Each name stands for a flat space through zero: a line, a plane or more. A row that begins with a name and a colon came from that space; any other row is followed by the name of the space it lies nearest, among the names in its block.
z15-z457: [-25  26 -35 -21  14  23  -3  24 -11  -1  -9  -1 -21 -12  10  -9  -3 -19
  -5  11  -7  -7  18 -14  -2 -28]
z649-z43: [ 49 -21  63  41   0   2  12 -39  16 -59 -13  34 -56   1 -24 -20   1  18
   0  39  19  -3  -6  28 -48 -41]
z839-z395: [-25  -2  -6   3  -6  21  -9  50   2   1  -8 -16 -38 -20  -9 -16  13 -26
  15  -7 -18 -10   7 -16  -8  -8]
z839-z395: [  0   6 -24 -44  23 -24 -17   8 -39  39 -72 -58  36  74 -18   7   7  -9
  12  -8  69 -21 -17  -1 -28  91]
z15-z457: [-23  26 -22 -23  23  22  15 -14 -18   7 -31 -18  22  45  16 -28 -34  -9
  22 -11  12  -2  -2  -7  17  44]
z649-z43: [-24  30 -26 -28 -30  11 -37  28   2 -53  19   9 -13 -23  -8  56  18   7
 -32   8 -48  -9  -3  20   5  -1]
z665-z824: [-12  24 -30 -13 -29  12  41  -2   0  41  48  -7  32  -9  65  26 -19  33
 -52 -31 -47  13  13  15  72   0]
z432-z544: [-25   2  -2   6 -11   8 -23  46 -16 -13 -17  -7 -23 -29 -40   8  18  -3
 -28  17 -31 -18 -13  35 -33  14]
z649-z43: [-12  -8  14  -6  -6  12  12  -2  11 -23 -17  29  -4 -28 -31   8  -3  -3
  16   2 -17  23 -25  10 -24  15]
z839-z395: [ 17  -1  30   4   0  17  12  26  18 -27 -17 -27 -35   8  23  20   7  12
  10  -3 -13 -13   2   9  -6  -4]
z432-z544: [ 18  -3  -3  -8  31 -22  -3   2  -2   0 -16   1   4  -1   5  24  12  -4
   0  21  30  -1   7 -13 -27 -32]
z432-z544: [ 18 -12  -3   8  -7 -21  38 -20   5  21  17   4   1  26  42   2  -3  -5
   0 -16  30  18  16 -34  22 -26]
z839-z395: [-34  -8 -18  37 -28 -26  32  38 -34 -21 -10 -13 -41  59  22   3   8 -46
 -27  -8  15  -4   9 -26  -4   0]
z839-z395: [-10  10  -5 -10 -15  16 -34 -33  30 -60  38  40  -6  -1  -8 -11  -8 -21
  52 -11 -13  14   5 -40  28 -13]
z839-z395: [ 10 -10  -2  -1 -23   2  -2 -38  -1 -22  -6  33 -47  29 -30 -47   4 -30
  27   5  54  11   5 -35 -20 -13]
z839-z395: [-17  -2   5  -5 -21  16  -8  67  22 -34  -5 -38 -48  11  24  31  24 -27
  36 -30 -24 -10   8 -36  11   5]
z432-z544: [-22 -15  -6  38 -20 -40   1 -23 -14   5  43  26  54   5  -9   5 -12  -5
 -24 -11 -19  18 -14   6  27  22]
z665-z824: [ 11  -4   9 -24   2  -4  30 -21  18 -13 -14  17  19   4  11  37  -7   9
  20 -11   8  31 -17  -8  -2  15]
z665-z824: [-28  -5 -16  18  24 -27  22 -16 -29  24  -7  22  55  -1 -12  -6 -23 -10
 -21  11   2  19 -16  10  -8  15]
z649-z43: [-46  -5 -14   1 -41  11 -19  49  21 -38  34  32 -28 -61 -25  30  23 -30
   6 -12 -61  20  -8 -19   3 -18]
z839-z395: [-59  25 -56  20 -42  20  24   9 -78  34 -15   5 -41  28 -30 -82 -18 -22
 -88  16   4 -19   6  38  -7  25]
z432-z544: [ -7 -10  17  33 -55  24  59  18   2  30  27   3 -31 -32  19 -11  -5  29
 -57 -20 -53  12  -3  42  26  -1]
z432-z544: [ 22  22   4 -25   2  45  21  -4   7 -22 -27   7 -67  -9  11 -15  -1  15
 -10  25  10  -8  16  13 -23 -43]
z665-z824: [  4  11 -25 -12 -33  19 -22   6  -6  60  33 -40 -10  14  17 -43   8   9
 -12 -30   5 -26  27  -8  50  14]
z15-z457: [  0 -17  10  20   7  -7  11  14   8   0   3   9 -17 -16   2  -5   7 -19
  13   3   3   8   6 -22 -11 -34]
z15-z457: [-33 -19  -4  49  16 -30  -8  -8 -27  -3   1  13  23  26 -27 -45 -15 -45
  17   4  15   2  -6 -22  -8  13]
z665-z824: [ 11   2  -4   6 -20 -11  -9 -26 -12   2  13  -2   2  34  -2 -14  -1   6
 -16  -3  20  -9   3   6  12  15]
z665-z824: [  0 -15   7  63 -17 -18   0  -2 -36  58  24 -45  11  51  10 -68 -11   3
 -35 -17  10 -35  14  19  35  32]
z432-z544: [ 44   4  12 -22 -13   7  11  -3  15  -1  -7 -10 -38   2  22  25  19  29
 -17   6  20  -7  12   9  -9 -27]
z649-z43: [-16  16 -17 -37  35  26  38  24 -24  28 -77 -18 -13   3  -5 -10 -11  -7
  -1  14  24   1  -9  11 -43  21]
z15-z457: [ 40 -28  15   5 -71 -29  32 -36  22   4  45  32 -18   4  12  34  23  23
 -30 -22  18  33  -3  -6  18 -14]
z649-z43: [-29  14 -12  21 -17  12  26 -41 -34 -26  -9  32 -10  40 -17 -53 -36 -12
 -23  11   5   6  -8  18   1  24]
z665-z824: [ 14  -7  -1  -9 -27 -11  -1 -28   5  24  20  -4  23  22   3  -3   0  13
   3 -26  15   7  -4  -5  29  33]
z15-z457: [ 24 -34  64  27 -49  31  41  40  53 -24   9 -14 -79 -21  23  11  21   8
  31 -36 -35  11  -2  -8   8 -14]
z665-z824: [-14 -23  44  66  33  -5  43  33   3  13  -7 -48  26  27  49 -15 -29  -7
  28 -27 -34  -7  -2  -1  29  24]
z649-z43: [-38  13 -30   6 -41  21  24  -5 -40 -18 -19  35 -59  14 -36 -49  -8 -27
 -43  18   9   4  -3  13 -26   2]
z649-z43: [-28 -28  20  53  52 -10  53  29  -6  23 -27  -9  16   0  21 -30 -25 -39
  36  -6  -3  16  -2 -30 -10 -12]
z15-z457: [-25   7  -6   6   5   7 -17  10 -13  -7  -6  -4  11  -2 -21 -14  -8  -8
   0   4 -18  -9  -9  14  -3  24]
z432-z544: [-38  34 -58 -22  54 -14 -97 -60 -24 -30  25  60  75 -18 -66 -39 -23 -32
  24  45  11  -5   2 -18  -6 -12]
z665-z824: [ -24   11  -13   82  -21  -33  -13   -8  -51  -11   59    4   19   25
   12  -22  -18   12 -101   25  -41  -34   16   53   33  -16]
z432-z544: [ 16  24   3 -44   8  62  -8  13  19  -1 -30 -24 -54 -10   5 -28   1  10
  32   0   4 -19  15  -2  -6  -9]
z649-z43: [ 36 -18  34  -7   2   2   0  -7  23  -8 -17  10 -21 -25 -22  13  17  18
  13  12  14   6 -10  11 -35 -13]
z665-z824: [-12   0 -14 -20 -11  -1 -83  11  25 -20  43  24  12 -62 -50  16  29 -12
  27   2 -29  -2  -2 -17   2 -14]
z649-z43: [-15   9 -35 -16 -21 -12 -12  25 -19  23   8 -12   0  -1   0  19  19  -5
 -35  -4   1  -7   7  -1   4   4]
z15-z457: [ 19 -29  35  21  25 -31 -24  -3  18   6  11  17  48 -55 -35  33  12  20
   4  16 -18   9 -23  26 -26  -5]
z432-z544: [-13 -10   4   7 -22   8   5  32   2  24   5 -25  -6  -5   2  -4   8  -3
   2 -26 -19  -3  -3   1  15  26]
z839-z395: [-27  19 -24 -13   7  21 -29 -22 -28 -16 -30   7 -12  34 -44 -64 -18 -29
  21  13  28 -14  -3  -5 -17  34]
z839-z395: [-12  11 -12 -20   9 -19  -9  36  -4   2 -10 -50  45  32  34  63   5   7
   1 -25 -16 -11  -8   1  23  51]
z15-z457: [-46  45 -45 -14  -9  24 -64  30 -48 -15 -10 -22  -9   7 -41 -24   0  -3
 -50  26 -28 -50   2  48  -8  36]
z665-z824: [ -9   6 -19 -14  -2  12   4   7  -1  47  11 -23  17   1  19 -18  -6   0
   8 -26  -3  -1  10 -13  34  16]
z649-z43: [ 28   2  13 -10  42   8  16   2  -2  23 -40 -30  -6  15  20 -11  -5  11
  12  12  33 -14   9   2 -20 -10]
z432-z544: [ 68  15  21 -64  -1  18 -36  14  27 -29 -43 -45 -58  18   5  50  43  36
  15  13  42 -34   9  10 -37  -5]
z15-z457: [ 14  13 -18 -42 -12   7  34 -29  16  10  11  16  11   3  38  29  -8  16
   0 -18   9  29   5 -17  28  -9]
z839-z395: [-30  -8 -29  -1 -44  15  -1  39  -6  30  17   6 -50 -30 -20 -30  24 -34
  -8 -16  -6   5  12 -28   2 -17]
z15-z457: [-17 -57  20  60 -21 -38  41   1 -10  20  -1  41 -12 -15 -43 -31   8 -42
   3  -4  20  37 -20 -22 -35  -6]
[ 24  -9   8   7   0 -11  26 -21 -14  30 -12   5   0   2  -4  -9  -1  21
 -34  15  26   2  -3  25 -18  -6] : z839-z395
[ 42 -10   7 -14 -27 -18  14 -24  16  11  21  13  -7  -6  15  35  19  28
 -24  -3  20  14   4   2   4 -24] : z15-z457
[-36  56 -66 -93  21  41 -40  11  27 -40  13  29  13 -50  14  49   0 -18
  37   1 -33  17  14 -45  22 -35] : z665-z824
[ 33 -35  15  45  -8 -48  -5   5  -2  39  32 -14  -3   6  12  -3  27  -2
 -20  -1  31 -10  19 -17   2 -38] : z649-z43
[ -2  15   1 -17   7  30 -17  -4  -6 -11 -30 -12 -19  15 -21 -32  -8   0
  17   7   9 -18  -3  12 -13  26] : z839-z395
[-26   3 -27  13 -54  18  33  24  -8 -15  16  10 -86  25  24 -33   9 -44
 -10 -17   8   6  28 -47  16 -38] : z15-z457
[-47  -3 -40   8 -19 -16 -47  10 -17  30  41   1  40  -6 -30 -28   3 -34
   8 -23 -15  -2   0 -25  33  31] : z432-z544
[ 13   8  24   4   7   0  24  38   2 -12 -21 -53   2  26  50  57   1  33
 -25  -8 -27 -20  -4  36   8  24] : z839-z395
[-14  22  -4 -21   2  53  43  18  23 -19 -14 -25 -44  32  65 -18 -23 -19
  53 -35 -10   5  22 -46  40  -7] : z15-z457
[ -1 -18   2   0 -62 -33 -51  53  -6   0  12 -44  -7  14 -30  54  53   5
 -27 -25 -10 -24 -17  18  -3  61] : z432-z544
[  5  20 -19 -37 -28 -12 -39  26  -3 -29   6  -2  -5 -22 -15  80  36  27
 -53  17 -22 -13  -8  36 -17   3] : z649-z43
[ -1   9   9   9   3  -8 -24  -6   8 -78   8  26 -12   0  -7  33   3  -3
  -2  25 -18  -3  -3   6 -15 -25] : z665-z824
[ 33  -7  10 -13 -12  -8  -1  15  12  17   1 -21 -14  -7  13  35  26  24
 -17  -3   9  -8   5   9  -5 -10] : z432-z544
[-13  31 -20  12 -10   6   8  -1 -16 -26  28   0  -5  17  42  12 -15  13
 -51   9 -32 -15  19  19  33 -24] : z665-z824
[-12  18 -21 -25 -21   2 -11  -5 -11 -11  -6 -17   8  44   6  10  -3  -2
  -1 -17   8  -7  -4  -2  19  46] : z839-z395
[ -9  15 -11 -14  36 -11 -15  67   1  -8 -13 -41  14 -18  35  73  19   4
 -15  10 -30 -20   8   4  -7 -19] : z649-z43
[-28  30   3   5  42  19  11  33 -10 -66 -37  -9  -9   5  23  31 -21  -2
  -9  30 -41 -15  -3  25 -19 -11] : z649-z43
[ 49 -31  51  21  31 -13  23  -7  13  21 -34 -30  -7  25  12 -12   3  11
  32   0  45  -7  -1  -4 -25   0] : z15-z457
[  5 -21 -17  -9 -18 -21 -20  38  12  57  30 -21   3 -31   4  18  39 -12
   4 -25   6   2  14 -36  14 -17] : z649-z43
[ 57 -50  48  13 -72 -37  63 -67  11  33   4  16  10  46  -7  13   6  42
 -18 -38  49  41 -36  23   5  66] : z15-z457
[-30  -2 -19   2  10 -16 -16  -3   0  18  30  16  64 -28  -9  10 -10  -8
   7 -12 -29  18 -11  -8  25  16] : z665-z824
[  1 -26   0  25 -35 -28  29 -22 -12  12  10  24 -12  25  -9 -18   4 -18
 -13 -10  33  21  -4 -18  -3   2] : z15-z457
[ 28  24   9 -32  10  44  12 -23  15 -28 -26   4 -48   7  14 -16 -10  17
  15  16  17  -7  13   4 -11 -27] : z432-z544
[ 40  -8 -17 -46 -51   1  22 -25 -15  87 -14  -7 -20   0 -23 -15  25  35
 -48 -11  58   7  -4  24 -13  28] : z839-z395

Rows lie near named flat spaces through zero. A row that begins with a name and a colon came from that space; any other row is followed by the name of its block's space that it lies nearest.
z429z924: [ 67  -1 -36  37   2 -20 -16   2  -2 -45 -10  15  29  17 -23  -6 -47   7
  27 -16  26 -51 -29  -8 -49   2]
z983z601: [ -3  26  22  16 -42 -13 -71 -21  59  -5  -7 -23  24 -22  77  19  20  -6
 -34  -4 -27 -18 -15  12  31 -37]
z680z795: [ -1  15  70  -3  -4 -47 -34 -46  51  -7   8  31  14  11  39  -8  12 -14
 -35  -9 -33 -38  43  -4  -3 -24]
z241z199: [ 24  -7   3   2 -25 -17   1  -2  13  -7 -13 -21   5   8  13  22  20 -13
   7   3   4 -25   3  22  31   5]
z352z971: [  1  17 -16   3  -9   3  -8 -21  36  -9 -22  -6 -12  12  25  30 -12  41
 -21  -3   1  28 -29   7 -13  -5]
z429z924: [  6  14  -4  17  25  -9   3 -30   5   4 -30   8 -23  22  -1  29 -16  62
  12 -33  -1  35  -8  18 -26  -8]
z294z174: [ -7  -2  -6  22 -13  15  -6  15  10  -1  -7 -24  -5 -10  41  22   0 -16
  13 -17 -12  -1 -21  11  31  -2]
z352z971: [ -3 -35  51 -18 -20 -16  11  41  20 -31  38  -7 -18  -4  18  -7  17 -39
 -25  26 -27 -54  35   1  29  10]
z983z601: [-24  17  71 -36  13 -22 -27 -18  13  34  13  -1 -15 -16 -17 -15  53  11
 -35  22 -43  25  63  13  24 -28]
z241z199: [  5 -24  -4 -27 -19   4  14  39 -10 -12  15 -27 -17  -7 -24   2  21  11
 -15  39   6  -5   5  13  16  11]
z983z601: [-45   8  -8 -20  -5  22  14 -17 -18  46  -8 -10   1 -11  10   4  31  -3
  -2   5  10  45   2   5  30   2]
z429z924: [-49 -24  47 -26  18  28  80  28  15  12  19  -2 -60  12  18  13  12 -67
  -2   8 -42  27  35  -6  54  39]
z983z601: [ 72  -4 -55  42 -51 -16  -7  -5  15 -25 -49 -46  30  19  30  55   2 -14
  44 -18  37 -45 -49  39  38  13]
z429z924: [-14   9  44 -16   4 -22 -31 -14  26   0   4   0 -24  -3   9   8  19  59
 -40   6 -29  17  24  17  -8 -28]
z429z924: [  0  -9  21  26 -10 -21 -51  11  15 -35  19   8   5 -13  42  -4 -19  37
 -19 -20 -15 -44  -8   2 -27 -30]
z352z971: [-38  50 -31  -5  30  38   2 -49 -19  69 -27  12  20 -11 -16 -12   5 -14
  15 -12   8  86 -14 -20   0  -7]
z294z174: [ 24  21 -16   6   3   8 -15   3   6  12 -27 -35 -10  -7 -21  23  13  19
  14   3  -9  37 -13  24  20  -9]
z241z199: [ 21  24  40   8  25   5 -16  21  24  13  -8 -33 -29 -15 -23  11  19 -32
  16   1 -62  29  25  18  45 -13]
z352z971: [ 26  28 -26   6   3  16 -26  10  15   1 -16 -27   1 -13 -24   7  -5   9
   1  13  -9  33 -27   4   0 -11]
z241z199: [  0  -3 -14 -12  -5   8  14   6  -6   3  -3  -8  -4   2 -13   3   5   2
  -1  14  11  12  -5   2   4  10]
z680z795: [  8  15  25  12   2  -5 -33   5  21  -3   9  -3   9 -16  10 -12   1 -30
  -4  -2 -31 -13   9  -6  11 -18]
z983z601: [  1 -10  -3  28  25 -20  50 -51   3 -15 -23  55  -7  56  28  21 -47  15
  27 -59  23 -16  -4  -9 -45  23]
z294z174: [ 16   1 -13   9   3  -1 -63  39 -36  -2   9 -32  -1 -40 -38 -12  10  76
   2   8  -3   8 -10  24 -17 -38]
z983z601: [ 61 -21  -7 -52 -43 -32 -15  37   4 -38  19 -31  11  -3 -72 -15  36  22
 -42  86  25 -44  18  15  -2   6]
z429z924: [  4   2  -2 -11  -9 -13 -11 -16 -15  13  -1   3  23  -3 -14 -12  20   1
  -1   9  17 -10  12   3   1  -5]
z680z795: [-71  19  -3  24   0  46 -35   5 -11  42  11  -9  14 -48  68 -11   3 -30
   5 -30 -23  34 -26 -15  30 -26]
z680z795: [ 67  -2 -45  22 -43 -18 -15   2  17 -30 -35 -39  21  14   6  40   2  11
  18   3  31 -35 -38  32  16   6]
z352z971: [  6  31 -48  33   9  41 -16   4  -8  16  -9  -1  38 -22   2 -19 -30 -66
  34 -15   4  16 -44 -32   2   0]
z352z971: [  1  62 -25 -26  18   2 -13 -82  32  27 -24  46  39  17 -31 -25 -17   2
 -35  19  20  54 -11 -42 -55  -8]
z983z601: [-15   8 -51  52  -5  46 -30  28 -37  18   2 -16  42 -42  34 -17 -23 -55
  50 -34  10  -6 -53 -18  18  -9]
z429z924: [ 22  -1  -3  -9  -7  -4  -3  14  36 -41  10   4 -10  10  -6  -1 -25  10
 -32  25  -5 -13 -14 -13 -28   5]
z352z971: [-74  19 -33  23  11  62   4 -10  -4  22  22  44  37 -24  65 -40 -52 -81
   1 -28   4  18 -48 -72 -20   6]
z429z924: [ 33  13 -26   6   5 -30 -10 -48  -9  -2 -30  21  20  27 -26   8 -10  61
   7 -14  38   0  -8  10 -47  -7]
z352z971: [-16  17  25 -41  12  17 -16  23   8  15  30  -4  -6 -30 -45 -40  20 -25
 -38  52 -31  30  27 -22   5 -10]
z294z174: [-40 -58  32 -46 -31  -6  49  36  18 -48  57  25 -25  14  32 -16  -5 -16
 -62  43   6 -55  21 -25 -11  33]
z352z971: [ 25   5 -28  25  -3  -9  -3 -20   0 -13 -17  14  24  16   8   5 -26   1
  19 -22  24 -21 -24  -5 -24   4]
z294z174: [  7  -8  -6  15  13  15  13  31   5 -21   4  -7 -25   1  -1   9 -26   2
  10  -8 -14   4 -15  -2  -7   8]
z241z199: [ 25  12  19   4  24 -20   6 -22   0   8 -12  15   2  16 -30  -4   1 -12
  19 -12  -9  -2  27   2  -4   0]
z680z795: [ -6   1  -3  -1  -5  11 -24  21 -15   7  14 -12  12 -26  -8 -18   9 -10
  -1  12  -4  -2  -2  -4   8 -11]
z241z199: [ 11   3  -1   3  25 -25  -9 -30 -66  38 -12  18  26   0 -55 -23  21  31
  39 -21  28  -1  33  14 -17 -13]
z429z924: [ 35   2 -16  12  25   5  39   1 -10   1 -20   0  -9  22 -39   9 -15 -28
  43 -12   4   9   1   1   3  24]
z294z174: [-33 -17  -7   9 -25   2 -48  18 -34   1  29   0  31 -38  33 -27   7  23
 -12  -5  17 -34 -12  -4 -10 -26]
z680z795: [-30 -19  41 -23 -10 -26  52 -43  47 -16  -4  32 -33  49  56  33   0  14
 -38  -8  -2  -9  23   3  -3  23]
z294z174: [-21  18 -29  -8 -56  -7 -12 -69  21  28 -30   0  54   8  68  21  30 -14
 -19  -1  46  -4 -25   4  26  -1]
z680z795: [ -1 -22 -27   5 -41  32  -3  64   2 -18  13 -53  -4 -29  28  14   9 -33
   1  24  -1 -16 -35  10  49  10]
z241z199: [-22 -13  20  -2  12  -3 -11  15   3 -27  37  34  -5  -6  10 -31 -30  16
 -29   1 -11 -22   5 -29 -46  -8]
z680z795: [ 17  27 -10   8   7   1 -17 -19  23   3 -22  -5   0   4  -4  12  -8  16
  -2  -4  -7  27 -15   3  -9 -11]
z680z795: [ -3  14  25  -3   0   0 -47  16   6   5  23  -7  15 -34  -5 -30  13 -22
 -16  16 -29  -9  15 -10   9 -26]
z429z924: [ 32  17 -17  -1  -8 -17 -41 -15 -17  11 -10  -7  38 -12 -36 -17  17  15
   5  12  20  -9   2   7  -9 -19]
z294z174: [ 26  -4  19   1  -4 -16   6   7  25 -14 -12 -21 -26  13  -1  29  11  11
   1   2 -18  -3  11  26  21   3]
z294z174: [ 39  -4  36 -19   1 -30   1  10  22 -13 -10 -28 -36  13 -36  25  30  29
  -9  22 -26   1  35  37  21  -2]
z680z795: [ 47  -9  -1 -14 -43 -30 -46  21   6 -25  11 -29  29 -16 -22 -10  30   6
 -22  44  13 -53   6  17  11 -14]
z983z601: [  0   5  23   8   8 -13  -6 -13  26 -13  -1  14 -11  11  20   7 -13  10
 -11 -14 -18  -5   6  -2 -13  -7]
z294z174: [  5 -23   0  -1 -13   1  11  32  17 -36  10 -13 -28   6  15  18 -12  21
 -16  10  -5 -15 -13   8  -3   9]
z241z199: [-17  16  32  14  55  18 -15  24 -19  27   4 -10 -41 -25 -30  -6   0  22
  22 -22 -53  54  21  10   5 -24]
z241z199: [ 41  -2  21 -13 -40 -14 -20  28  36 -15   3 -48   6 -12  -1  12  41 -51
 -12  41 -22 -34  15  22  62   0]
z983z601: [ 30   0  -3  12   3   5  -7  32   7 -15  -3 -27 -15  -7 -17  11  -4  -5
  14   5 -18  -1  -7  12  14   0]
z983z601: [-61   1  16 -52 -20 -17  23 -70  13  26   0  40   9  24  34   0  27  36
 -59  16  32  19  21 -10 -17   4]
z241z199: [ 12 -34  11 -62   2 -12  29  40 -14 -39  54  28  -7   7 -81 -55  -6   3
 -50  75  17 -33  35 -34 -50  23]
[-53 -61  47 -11   4 -20  35  18 -51  -4  47  37 -12   3  23 -26   9   3
   1 -18   9 -57  49  -4  -6  12] : z352z971
[-35 -16  42   0  12   0  25   5  13  -2  11   9 -38   9  36  15  -1   1
  -7 -19 -30   4  21   5  13   5] : z429z924
[ 24  -5 -17 -23 -36 -56 -32 -57  -6 -21   1  42  60  21 -10 -24   5  59
 -40  20  67 -59   5  -7 -65 -12] : z429z924
[ 45  -1  35 -15  23 -25  28   5  27 -18 -12  -9 -44  30 -50  22   7  13
   1  15 -29   9  36  22   5  12] : z294z174
[-41  23  21  50  -7   5 -97  -5   0  17  17   1  39 -55  80 -21  -3  -1
  -1 -47 -31 -20 -17  -7   4 -59] : z241z199
[-27  10  -2   3  30  -2 -33 -19 -54  27  20  42  34 -22 -28 -55 -10  27
   5 -16  17   3  13 -26 -52 -26] : z241z199
[ 11   4   6 -35 -45 -18 -22  -9  27   2  -6 -33   9  -5   3  15  49  16
 -40  45   7  -3   8  24  32  -8] : z983z601
[ 18  -4 -26 -33   5   2  61 -15   6 -11  -8  22  -5  38 -45  -2 -15 -12
  -9  31  32  12   0 -19 -25  40] : z241z199
[ -1   6  29  11   4   0 -27  19  18  -5  11 -13 -10 -18  14  -2   3 -12
  -5  -3 -37  -5   8   4  16 -17] : z241z199
[ 32  15 -59  55  -1  42 -31  45  -9 -15  -3 -25  31 -31   5 -10 -44 -57
  46 -18  -1 -11 -64 -20   4  -2] : z352z971
[-39  -7  -4 -14   8  31  57   6  43 -19  -1   7 -58  26  37  34 -32  17
 -31   2 -14  48 -25 -13 -11  27] : z429z924
[ -9   3  23   3  48  -8 -26   8 -70  39  10   6  -5 -27 -64 -33  20  45
  32 -18 -12  23  41  14 -14 -29] : z241z199
[ -7  17  18  -6  24  22  20   8  63 -30  16  25 -29  13  10  -7 -48 -40
 -34  13 -41  21 -10 -43 -26  13] : z241z199
[ 35  21 -32 -14   1 -10 -34 -11 -11   4 -21 -17   7  -4 -59   2  10  78
 -11  24  23  33 -13  18 -32 -20] : z294z174
[ 14  39 -23 -25  14 -11 -10 -60 -16  40 -25  21  37   9 -59 -22  16  18
  -3  16  32  38  10 -10 -28  -8] : z294z174
[-18   2  30 -27 -10  -9  13 -19  34   4  -3  -3 -23  13  19  20  23  11
 -34  16 -15  18  19  11  18   2] : z352z971
[  2  28 -19 -25   1  28  32 -14  22  31 -28 -24 -11   7 -22  20  20 -36
  -1  27  -4  63  -7   1  38  19] : z294z174
[ 13   1   7 -36  25 -55  -2 -65 -31  -1   0  68  19  35 -70 -35  -5  99
 -29  10  49  -8  39 -10 -98 -10] : z352z971
[ 69   3  31  17 -24 -56 -30 -16  68 -55 -19 -10  -4  30  22  37  -3  22
 -17  -3 -18 -56   7  29  -3 -11] : z983z601
[-83 -11  26 -15   1  -7  28 -59 -50  72 -11  20   3   4  45   9  52  21
  13 -39  22  27  39  21  33  -3] : z429z924
[ 13  16  28 -40  -4 -12 -14  -3  40 -11  16   5  -1  -1 -31 -21  12 -12
 -51  52 -20   4  24 -16  -9  -5] : z352z971
[-57 -34  10 -43 -70  21   3  43  16  -1  35 -44  -8 -31  65  10  52 -24
 -56  53   0 -15  -4  10  67   8] : z294z174
[ 20 -24  -9  14  -7   6  19  44  28 -52   1 -21 -45  14  17  35 -31  31
  -6   0 -12 -10 -29  13  -8  14] : z294z174
[ 46   4 -32  18  12  -4 -28  21 -31  -9 -11 -18   6 -10 -54  -3 -10  45
  27  -1  14   2 -16  16 -24 -13] : z352z971
[-54  12  -9   0  -4  17   9 -42  34  -6  11  54  19  12  68 -14 -43 -19
 -39 -14  12   4 -29 -51 -43   6] : z352z971
[-14   8 -31   0  22  42  59   2 -12  30 -25 -13 -25  12 -15  22  -6 -31
  35  -9   3  62 -17  -1  27  31] : z429z924
[ 38  54 -41  19 -13  24 -20 -23  62   1 -42 -26  21   2  16  27 -16 -49
   3   6 -10  36 -51  -9  21   0] : z352z971
[ -3  -1  -6 -20  -8 -15  -8 -20 -10   0   7  21  20   4 -15 -19   4  25
 -22  16  26 -10   7  -9 -30  -4] : z294z174
[-29 -18  -5  19  14  21  51   6   1  -7  -3  13 -30  20  41  23 -31 -14
  20 -36  -3   9 -16  -7   2  25] : z429z924
